Below is a small trained network, with its code and all its weights. Each question gives an input and a class and asks what happens when units are switched off, that is, made to give their printed mean instead of their output.

import numpy as np


def w(rows, s, z=0):
    codes = np.array(rows[::2]) - 128.0
    scale = np.full(codes.shape[1], s)
    scale[-1] = z or s
    return codes * scale


def norm(h):
    return h / np.sqrt((h * h).mean(-1, keepdims=True) + 1e-5)


def f(y):
    return np.maximum(y, 0)


def log_softmax(a):
    a = a - a.max(-1, keepdims=True)
    return a - np.log(np.exp(a).sum(-1, keepdims=True))


def net(x, mask):
    res = np.array(x, float).reshape(1, 4) / 4 @ E
    u = 0
    for l in range(2):
        y = f(norm(res) @ A[l][:, :-1].T + A[l][:, -1])
        res = res + np.where(mask[u : u + 10], y, B[l][:, -1]) @ B[l][:, :-1]
        u += 10
    return log_softmax(norm(res)[-1] @ U[:, :-1].T + U[:, -1])


A, B = {}, {}
E = w([
[90,74,108,93,136,179,135,227,220,160],'x0',
[80,178,107,41,188,216,98,77,102,168],'x1',
[105,159,157,74,76,212,219,130,157,129],'x2',
[138,67,3,110,181,117,52,91,172,117],'x3',
],0.011)
A[0] = w([
[138,158,77,71,151,164,132,49,75,59,115],'L0N0',
[115,100,46,109,147,171,120,187,193,144,8],'L0N1',
[115,155,174,45,81,188,180,108,138,122,103],'L0N2',
[139,164,210,137,64,123,177,173,64,136,2],'L0N3',
[152,32,71,141,132,86,105,150,222,94,73],'L0N4',
[161,178,201,135,51,123,241,85,76,94,105],'L0N5',
[139,165,120,107,247,151,49,51,87,153,11],'L0N6',
[86,123,177,90,119,199,216,165,192,215,56],'L0N7',
[200,116,225,197,106,30,122,138,74,131,167],'L0N8',
[150,83,115,168,156,45,125,70,82,100,203],'L0N9',
],0.012,0.0084)
B[0] = w([
[140,121,81,148,150,195,110,64,164,144,200],'L0N0',
[140,91,88,146,94,204,177,155,138,75,181],'L0N1',
[108,130,142,123,166,79,140,149,224,149,215],'L0N2',
[115,86,162,163,39,104,172,173,37,83,191],'L0N3',
[151,4,105,148,125,132,123,148,127,102,215],'L0N4',
[165,158,96,174,98,205,163,97,130,85,246],'L0N5',
[43,118,129,125,154,118,107,64,21,197,196],'L0N6',
[121,184,196,68,138,93,159,195,171,166,221],'L0N7',
[120,140,147,145,138,65,196,138,98,79,248],'L0N8',
[167,166,155,115,160,138,100,112,178,107,226],'L0N9',
],0.016,0.013)
A[1] = w([
[205,141,114,119,187,10,108,80,138,86,128],'L1N0',
[99,202,174,20,104,122,109,183,205,189,26],'L1N1',
[3,123,101,86,182,152,55,53,55,246,133],'L1N2',
[159,199,132,140,68,96,186,183,138,110,31],'L1N3',
[69,65,173,88,98,126,182,183,160,186,83],'L1N4',
[164,234,160,137,93,94,114,118,48,128,22],'L1N5',
[121,34,48,109,63,163,59,204,169,183,67],'L1N6',
[82,212,138,56,149,135,128,176,207,218,57],'L1N7',
[134,75,47,69,111,135,100,128,168,146,39],'L1N8',
[187,126,81,163,148,152,45,95,34,120,2],'L1N9',
],0.013,0.0095)
B[1] = w([
[142,128,159,113,146,136,50,181,174,189,194],'L1N0',
[142,159,218,23,45,136,48,175,217,202,201],'L1N1',
[57,140,84,98,133,11,64,72,55,248,254],'L1N2',
[88,101,139,100,78,112,51,126,72,164,204],'L1N3',
[113,165,106,38,152,189,135,100,153,97,210],'L1N4',
[35,134,106,98,105,167,147,139,78,200,157],'L1N5',
[68,83,60,69,217,242,221,185,88,52,194],'L1N6',
[83,170,187,45,91,117,93,183,175,226,208],'L1N7',
[73,70,135,87,118,146,116,147,116,83,158],'L1N8',
[125,71,53,118,55,82,114,108,136,100,158],'L1N9',
],0.014,0.012)
U = w([
[144,238,215,140,222,34,54,152,139,160,51],'0',
[222,231,71,170,89,229,150,28,194,50,122],'1',
[60,172,189,9,78,170,181,218,239,184,176],'2',
[247,31,147,194,182,26,43,198,232,67,104],'3',
[82,11,31,78,225,210,162,230,160,30,192],'4',
[106,185,208,215,23,79,249,186,40,28,159],'5',
[41,109,63,72,145,43,51,71,30,206,194],'6',
[83,198,34,135,141,172,168,33,163,185,2],'7',
],0.019,0.0099)

Each question gives the input, the list of numbers given to net, and the class t.
The units are the neurons (one row each of A and B). Each row of codes is followed by its name. A weight is (code - 128) times the scale printed after its matrix; where a second scale follows, it is the last column's (A, B and U).
mask holds one flag per neuron, layer by layer. A switched-off neuron (its flag False) gives its mean, the last column of its row in B, instead of its output. The means were averaged over made-up inputs and are rounded, as every weight is.
A unit's drop is (log p(t) with every unit on - log p(t) with that unit switched off) / (log p(t) with every unit on - log p(t) with every unit switched off).
The circuit of an input: a set's keep is (log p(t) with only the set's units on - log p(t) with every unit switched off) / (log p(t) with every unit on - log p(t) with every unit switched off). Starting from the 12 units with the biggest drops (on a tie, the unit counted first), units are removed one at a time, each time the one whose removal leaves the highest keep (on an exact tie, the one counted first), for as long as the keep stays at least 0.8.
units of the circuit, in order: the units of the circuit, biggest drop first
top k neurons: the k neurons with the biggest drops, biggest first
top k neurons in layer l: the k neurons of layer l with the biggest drops, biggest first
drop of u: that unit's drop, to one decimal
input [-5,-1,-2,2], class 0: units of the circuit, in order => L0N9
input [-5,4,3,-1], class 7: top 4 neurons in layer 0 => L0N5, L0N0, L0N6, L0N2
input [4,-3,8,5], class 4: top 3 neurons in layer 0 => L0N4, L0N1, L0N9
input [6,7,0,8], class 4: top 2 neurons => L0N1, L1N6
input [0,8,1,-2], class 6: top 3 neurons in layer 0 => L0N6, L0N0, L0N9
input [4,4,-3,8], class 4: top 3 neurons => L0N1, L1N6, L0N4
input [7,2,6,7], class 4: top 2 neurons in layer 0 => L0N1, L0N4
input [-4,-1,2,-1], class 5: top 2 neurons in layer 0 => L0N3, L0N8
input [4,8,0,8], class 6: top 2 neurons => L0N6, L1N2
input [1,-1,-7,5], class 4: top 2 neurons => L0N4, L1N6
input [-3,-2,8,4], class 1: drop of L0N8 => -0.1
input [-4,-1,3,0], class 1: drop of L0N5 => 0.5
input [4,-6,-6,5], class 4: drop of L1N6 => 0.4
input [-3,-7,-4,-2], class 5: units of the circuit, in order => L0N8
